Below is a small trained network, with its code and all its weights. Each question gives an input and a target symbol and asks what happens when units are switched off, that is, made to give their printed mean instead of their output.

import numpy as np


def w(rows, s, z=0):
    codes = np.array(rows[::2]) - 128.0
    scale = np.full(codes.shape[1], s)
    scale[-1] = z or s
    return codes * scale


def norm(h):
    return h / np.sqrt((h * h).mean(-1, keepdims=True) + 1e-5)


def f(y):
    return np.maximum(y, 0)


def softmax(a):
    e = np.exp(a - a.max(-1, keepdims=True))
    return e / e.sum(-1, keepdims=True)


def log_softmax(a):
    a = a - a.max(-1, keepdims=True)
    return a - np.log(np.exp(a).sum(-1, keepdims=True))


def net(x, mask):
    ids = ['αβδθλμξπφω'.index(c) for c in x.split()]
    T = len(ids)
    res = E[ids] + P[:T]
    u = 0
    for l in range(2):
        q, k, v = (norm(res) @ M[l].T for M in (Q, K, V))
        z = softmax(np.where(np.tri(T) > 0, q @ k.T / 3**0.5, -1e9)) @ v
        res = res + np.where(mask[u], z, O[l][:, -1]) @ O[l][:, :-1]
        u += 1
        y = f(norm(res) @ A[l][:, :-1].T + A[l][:, -1])
        res = res + np.where(mask[u : u + 4], y, B[l][:, -1]) @ B[l][:, :-1]
        u += 4
    return log_softmax(norm(res)[-1] @ U[:, :-1].T + U[:, -1])


Q, K, V, O, A, B = {}, {}, {}, {}, {}, {}
E = w([
[141,82,93,189],'α',
[130,146,254,52],'β',
[158,116,172,176],'δ',
[70,195,126,141],'θ',
[7,134,96,128],'λ',
[65,86,69,174],'μ',
[160,132,149,89],'ξ',
[109,172,185,236],'π',
[150,150,61,142],'φ',
[116,73,136,89],'ω',
],0.024)
P = w([
[217,111,139,44],'0',
[185,123,154,62],'1',
[157,127,146,81],'2',
[132,130,141,104],'3',
[114,135,132,109],'4',
[105,131,126,117],'5',
[95,130,129,128],'6',
[87,136,126,125],'7',
[79,134,121,128],'8',
[75,134,116,121],'9',
[67,137,116,133],'10',
[1,160,47,95],'11',
[70,128,115,130],'12',
],0.0074)
Q[0] = w([
[155,204,94,190],'L0H0',
[1,43,202,123],'L0H0',
[146,188,96,74],'L0H0',
],0.0094)
K[0] = w([
[91,243,138,196],'L0H0',
[65,62,164,35],'L0H0',
[111,136,173,254],'L0H0',
],0.0093)
V[0] = w([
[192,254,105,15],'L0H0',
[137,33,135,152],'L0H0',
[95,133,156,90],'L0H0',
],0.0083)
O[0] = w([
[89,100,105,179,23],'L0H0',
[152,2,119,40,251],'L0H0',
[74,64,180,79,179],'L0H0',
],0.0097,0.0022)
A[0] = w([
[172,196,166,5,3],'L0N0',
[114,141,182,133,145],'L0N1',
[54,96,84,108,34],'L0N2',
[181,175,115,203,216],'L0N3',
],0.011,0.0016)
B[0] = w([
[149,50,76,255,219],'L0N0',
[204,88,145,171,220],'L0N1',
[101,138,138,86,244],'L0N2',
[139,136,67,58,255],'L0N3',
],0.0096,0.0037)
Q[1] = w([
[211,18,95,203],'L1H0',
[75,178,32,170],'L1H0',
[254,91,251,141],'L1H0',
],0.007)
K[1] = w([
[108,6,183,103],'L1H0',
[141,163,81,82],'L1H0',
[136,58,112,119],'L1H0',
],0.011)
V[1] = w([
[161,205,13,152],'L1H0',
[143,254,142,57],'L1H0',
[91,106,198,128],'L1H0',
],0.0097)
O[1] = w([
[131,131,92,180,66],'L1H0',
[191,179,204,109,2],'L1H0',
[71,65,180,254,132],'L1H0',
],0.0085,0.0058)
A[1] = w([
[187,37,67,252,255],'L1N0',
[2,59,210,80,113],'L1N1',
[99,248,135,231,63],'L1N2',
[49,149,63,156,177],'L1N3',
],0.0069,0.0034)
B[1] = w([
[107,187,124,138,255],'L1N0',
[81,170,191,81,200],'L1N1',
[172,164,254,44,145],'L1N2',
[171,174,168,207,174],'L1N3',
],0.011,0.0094)
U = w([
[147,108,85,62,114],'α',
[113,63,200,206,154],'β',
[252,13,122,213,74],'δ',
[149,218,155,163,93],'θ',
[44,113,84,109,11],'λ',
[123,18,72,12,114],'μ',
[124,77,72,230,138],'ξ',
[184,179,175,85,5],'π',
[153,189,47,126,255],'φ',
[123,40,155,78,164],'ω',
],0.013,0.0055)

Each question gives the input, a string of symbols that net reads in full, and the target symbol t.
The units are the heads (3 rows each of Q, K, V and O) and the neurons (one row each of A and B). Each row of codes is followed by its name. A weight is (code - 128) times the scale printed after its matrix; where a second scale follows, it is the last column's (O, A, B and U).
mask holds one flag per unit, layer by layer, with each layer's heads first. A switched-off unit (its flag False) gives its mean, the last column of its rows in O or B, instead of its output. The means were averaged over made-up inputs and are rounded, as every weight is.
A unit's drop is (log p(t) with every unit on - log p(t) with that unit switched off) / (log p(t) with every unit on - log p(t) with every unit switched off).
The circuit of an input: a set's keep is (log p(t) with only the set's units on - log p(t) with every unit switched off) / (log p(t) with every unit on - log p(t) with every unit switched off). Starting from all 10 units, units are removed one at a time, each time the one whose removal leaves the highest keep (on an exact tie, the one counted first), for as long as the keep stays at least 0.8.
units of the circuit, in order: the units of the circuit, biggest drop first
most important unit: the unit with the biggest drop
top k neurons: the k neurons with the biggest drops, biggest first
top k neurons in layer l: the k neurons of layer l with the biggest drops, biggest first
drop of u: that unit's drop, to one decimal
input θ δ μ, target θ: units of the circuit, in order : [L0H0, L1H0, L1N3, L0N0]
input μ μ δ, target δ: top neuron : [L0N0]
input δ μ β θ μ, target θ: units of the circuit, in order : [L1H0, L0H0, L1N3, L0N0]
input β ξ φ α δ φ λ μ, target φ: top 2 neurons : [L0N0, L0N1]
input ξ μ δ δ δ, target ξ: units of the circuit, in order : [L0H0, L1H0, L0N3, L1N2]
input δ δ μ β ξ ω δ δ μ ξ, target δ: top 2 neurons : [L0N0, L1N1]
input λ δ δ, target δ: top 3 neurons : [L1N1, L0N1, L0N2]
input ω λ δ δ δ θ, target π: units of the circuit, in order : [L1N2, L1H0]
input φ μ μ μ δ, target φ: units of the circuit, in order : [L0H0, L0N3, L1H0]
input δ ω μ δ ω α δ, target ω: top 2 neurons : [L0N0, L1N3]
input δ μ μ, target μ: top 2 neurons : [L1N0, L0N0]
input φ φ φ φ ξ δ δ δ δ φ α, target φ: units of the circuit, in order : [L0H0, L1H0, L0N3]
input ω ω δ, target ω: units of the circuit, in order : [L0H0, L1N3]
input δ μ δ μ μ φ δ δ π μ μ, target φ: most important unit : L1H0
input β δ β λ μ, target β: top 2 neurons : [L1N3, L0N3]
input θ λ δ, target θ: top 2 neurons : [L0N3, L1N0]
input δ δ δ φ δ θ ξ, target ξ: top 2 neurons : [L0N0, L1N0]
input μ δ δ μ, target μ: top 2 neurons in layer 0 : [L0N2, L0N0]
input δ θ φ λ δ δ δ φ θ λ δ, target θ: drop of L0H0 : 1.1
input ω δ μ ξ, target δ: drop of L0H0 : 0.1
input δ ξ δ λ δ α μ μ δ δ, target ξ: drop of L0N3 : 0.1
input δ θ α λ, target θ: most important unit : L0H0
